Below is a small trained network, with its code and all its weights. Each question gives an input and a target symbol and asks what happens when units are switched off, that is, made to give their printed mean instead of their output.

import numpy as np


def w(rows, s, z=0):
    codes = np.array(rows[::2]) - 128.0
    scale = np.full(codes.shape[1], s)
    scale[-1] = z or s
    return codes * scale


def norm(h):
    return h / np.sqrt((h * h).mean(-1, keepdims=True) + 1e-5)


def f(y):
    return y / 2 * (1 + np.tanh(0.7978845608 * (y + 0.044715 * y**3)))


def softmax(a):
    e = np.exp(a - a.max(-1, keepdims=True))
    return e / e.sum(-1, keepdims=True)


def log_softmax(a):
    a = a - a.max(-1, keepdims=True)
    return a - np.log(np.exp(a).sum(-1, keepdims=True))


def net(x, mask):
    ids = ['αβγδεηθλμξστφψ'.index(c) for c in x.split()]
    T = len(ids)
    res = E[ids] + P[:T]
    u = 0
    for l in range(2):
        r = norm(res)
        for j in range(3):
            rows = slice(3 * j, 3 * j + 3)
            q, k, v = (r @ M[l][rows].T for M in (Q, K, V))
            z = softmax(np.where(np.tri(T) > 0, q @ k.T / 3**0.5, -1e9)) @ v
            o = O[l][rows]
            res = res + np.where(mask[u + j], z, o[:, -1]) @ o[:, :-1]
        u += 3
        y = f(norm(res) @ A[l][:, :-1].T + A[l][:, -1])
        res = res + np.where(mask[u : u + 4], y, B[l][:, -1]) @ B[l][:, :-1]
        u += 4
    return log_softmax(norm(res)[-1] @ U[:, :-1].T + U[:, -1])


Q, K, V, O, A, B = {}, {}, {}, {}, {}, {}
E = w([
[83,200,118,140,134,114],'α',
[38,122,189,146,251,144],'β',
[128,153,155,153,104,151],'γ',
[119,124,112,116,177,196],'δ',
[175,138,159,82,117,82],'ε',
[149,95,121,127,157,196],'η',
[168,47,188,89,221,96],'θ',
[134,189,155,147,240,187],'λ',
[62,155,163,121,66,114],'μ',
[46,93,154,114,240,152],'ξ',
[114,88,111,95,112,163],'σ',
[58,40,160,103,198,126],'τ',
[114,102,111,153,109,101],'φ',
[209,209,37,193,241,45],'ψ',
],0.021)
P = w([
[107,254,9,95,241,119],'0',
[143,191,36,115,206,135],'1',
[175,151,71,137,152,153],'2',
[137,119,99,168,157,176],'3',
[100,113,107,185,157,182],'4',
[42,103,126,208,173,192],'5',
],0.0079)
Q[0] = w([
[249,142,70,77,79,101],'L0H1',
[138,233,154,127,107,130],'L0H1',
[88,137,75,161,129,233],'L0H1',
[254,207,112,30,65,108],'L0H2',
[115,120,126,181,108,90],'L0H2',
[169,88,160,70,108,79],'L0H2',
[112,43,164,151,135,120],'L0H3',
[136,83,158,98,97,72],'L0H3',
[64,133,123,149,20,105],'L0H3',
],0.011)
K[0] = w([
[211,221,55,116,100,75],'L0H1',
[140,168,81,102,70,190],'L0H1',
[54,7,75,192,23,125],'L0H1',
[142,200,76,26,103,97],'L0H2',
[123,150,138,173,120,164],'L0H2',
[142,181,182,91,137,112],'L0H2',
[110,68,152,115,111,104],'L0H3',
[211,156,119,128,101,99],'L0H3',
[134,74,96,140,65,107],'L0H3',
],0.011)
V[0] = w([
[124,177,111,75,129,133],'L0H1',
[50,109,26,50,60,245],'L0H1',
[74,114,202,40,95,134],'L0H1',
[147,182,139,169,186,136],'L0H2',
[85,159,103,70,160,109],'L0H2',
[129,141,62,186,137,56],'L0H2',
[158,162,134,139,138,158],'L0H3',
[117,80,101,198,111,116],'L0H3',
[116,142,117,161,132,207],'L0H3',
],0.012)
O[0] = w([
[147,140,127,91,104,173,139],'L0H1',
[179,98,198,205,93,171,248],'L0H1',
[173,131,246,84,82,94,113],'L0H1',
[85,207,173,130,177,135,147],'L0H2',
[121,104,138,119,9,61,161],'L0H2',
[52,2,78,187,95,112,119],'L0H2',
[104,166,117,98,41,134,141],'L0H3',
[129,95,46,152,138,177,112],'L0H3',
[134,53,167,200,151,111,175],'L0H3',
],0.0071,0.018)
A[0] = w([
[106,188,153,196,82,112,81],'L0N1',
[63,166,167,185,190,176,253],'L0N2',
[95,55,144,87,21,71,94],'L0N3',
[247,254,39,156,39,132,217],'L0N4',
],0.0067,0.0047)
B[0] = w([
[133,88,117,129,90,243,139],'L0N1',
[176,97,66,68,11,87,255],'L0N2',
[186,127,52,155,211,157,130],'L0N3',
[198,81,215,107,68,68,163],'L0N4',
],0.011,0.0088)
Q[1] = w([
[172,156,111,86,132,142],'L1H1',
[120,147,119,102,93,185],'L1H1',
[116,151,128,122,181,136],'L1H1',
[146,126,175,87,140,87],'L1H2',
[141,62,167,174,116,132],'L1H2',
[129,98,151,121,247,86],'L1H2',
[156,94,80,145,76,152],'L1H3',
[98,134,167,96,145,134],'L1H3',
[111,69,150,148,123,99],'L1H3',
],0.015)
K[1] = w([
[62,122,159,177,107,107],'L1H1',
[117,89,120,145,167,89],'L1H1',
[88,122,85,99,137,182],'L1H1',
[108,139,204,65,126,22],'L1H2',
[98,96,168,164,189,162],'L1H2',
[142,208,70,207,200,86],'L1H2',
[183,181,133,252,213,107],'L1H3',
[64,119,159,102,71,156],'L1H3',
[85,73,148,228,123,149],'L1H3',
],0.012)
V[1] = w([
[127,98,119,160,144,70],'L1H1',
[87,157,99,166,175,88],'L1H1',
[110,135,123,97,121,166],'L1H1',
[171,187,101,236,79,163],'L1H2',
[155,157,99,54,75,237],'L1H2',
[180,166,110,189,242,128],'L1H2',
[2,127,206,45,119,188],'L1H3',
[187,225,127,151,111,199],'L1H3',
[60,66,109,141,70,212],'L1H3',
],0.0086)
O[1] = w([
[148,112,99,128,170,71,113],'L1H1',
[165,123,152,179,144,95,1],'L1H1',
[164,189,138,89,144,130,121],'L1H1',
[77,151,169,237,156,100,199],'L1H2',
[113,142,90,178,227,194,193],'L1H2',
[158,97,139,151,32,104,5],'L1H2',
[98,172,118,97,109,255,30],'L1H3',
[181,219,134,141,216,90,149],'L1H3',
[168,138,83,30,11,172,203],'L1H3',
],0.0096,0.0065)
A[1] = w([
[137,152,112,179,72,115,16],'L1N1',
[102,162,164,128,209,167,231],'L1N2',
[80,176,81,148,143,91,96],'L1N3',
[98,96,167,10,101,114,254],'L1N4',
],0.014,0.0032)
B[1] = w([
[119,77,95,84,252,160,168],'L1N1',
[81,94,143,64,137,99,192],'L1N2',
[157,123,184,210,115,150,153],'L1N3',
[204,121,125,84,137,33,253],'L1N4',
],0.014,0.0055)
U = w([
[97,223,109,170,51,111,167],'α',
[103,145,123,132,109,135,44],'β',
[105,176,102,123,99,161,116],'γ',
[101,177,53,76,157,229,163],'δ',
[76,132,126,122,142,136,90],'ε',
[191,145,35,152,242,169,2],'η',
[68,92,131,115,168,151,78],'θ',
[76,199,163,135,224,114,212],'λ',
[58,150,205,21,106,161,186],'μ',
[148,146,98,90,165,152,82],'ξ',
[186,103,218,155,88,205,124],'σ',
[166,117,143,47,114,55,220],'τ',
[60,54,37,144,69,135,158],'φ',
[112,98,161,229,140,2,63],'ψ',
],0.0099,0.0031)

Each question gives the input, a string of symbols that net reads in full, and the target symbol t.
The units are the heads (3 rows each of Q, K, V and O) and the neurons (one row each of A and B). Each row of codes is followed by its name. A weight is (code - 128) times the scale printed after its matrix; where a second scale follows, it is the last column's (O, A, B and U).
mask holds one flag per unit, layer by layer, with each layer's heads first. A switched-off unit (its flag False) gives its mean, the last column of its rows in O or B, instead of its output. The means were averaged over made-up inputs and are rounded, as every weight is.
A unit's drop is (log p(t) with every unit on - log p(t) with that unit switched off) / (log p(t) with every unit on - log p(t) with every unit switched off).
The circuit of an input: a set's keep is (log p(t) with only the set's units on - log p(t) with every unit switched off) / (log p(t) with every unit on - log p(t) with every unit switched off). Starting from the 12 units with the biggest drops (on a tie, the unit counted first), units are removed one at a time, each time the one whose removal leaves the highest keep (on an exact tie, the one counted first), for as long as the keep stays at least 0.8.
circuit, biggest first: the units of the circuit, biggest drop first
most important unit: the unit with the biggest drop
k most important neurons: the k neurons with the biggest drops, biggest first
k most important neurons of layer l: the k neurons of layer l with the biggest drops, biggest first
heads that matter: for each layer, one digit per head in row order, 1 if its drop is at least 0.15 and else 0, layers parted by /
input σ φ σ α, target φ: circuit, biggest first => L0H2
input σ ψ λ, target ψ: heads that matter => 000 / 001
input τ α φ α μ, target φ: heads that matter => 011 / 001
input σ η β λ, target λ: 3 most important neurons => L0N2, L1N2, L1N4
input δ η ξ η η μ, target μ: heads that matter => 111 / 010
input σ φ σ, target φ: circuit, biggest first => L0H1, L0H2
input λ α α μ μ δ, target μ: heads that matter => 100 / 000
input σ η α σ λ α, target σ: heads that matter => 100 / 000
input γ λ β δ, target λ: heads that matter => 000 / 001
input η δ α η φ β, target τ: circuit, biggest first => L1N4, L1H2
input σ η η η φ ξ, target τ: 3 most important neurons of layer 0 => L0N2, L0N1, L0N3
input β τ τ τ η η, target τ: circuit, biggest first => L0H1, L1N4
input σ β β δ, target δ: heads that matter => 100 / 010
input η η δ γ, target η: most important unit => L0H1
input μ β σ τ σ, target τ: circuit, biggest first => L1H2, L1N4
input ψ σ γ α, target σ: heads that matter => 110 / 000
input σ η η γ, target η: circuit, biggest first => L1N1, L0H1
input λ β η, target λ: circuit, biggest first => L1H3, L0H2
input σ β η φ λ, target φ: heads that matter => 010 / 000
input δ γ α σ φ ξ, target τ: circuit, biggest first => L1H2
input θ θ ψ δ λ, target ψ: 2 most important neurons => L0N2, L1N1
input δ μ α, target μ: 2 most important neurons of layer 0 => L0N1, L0N2
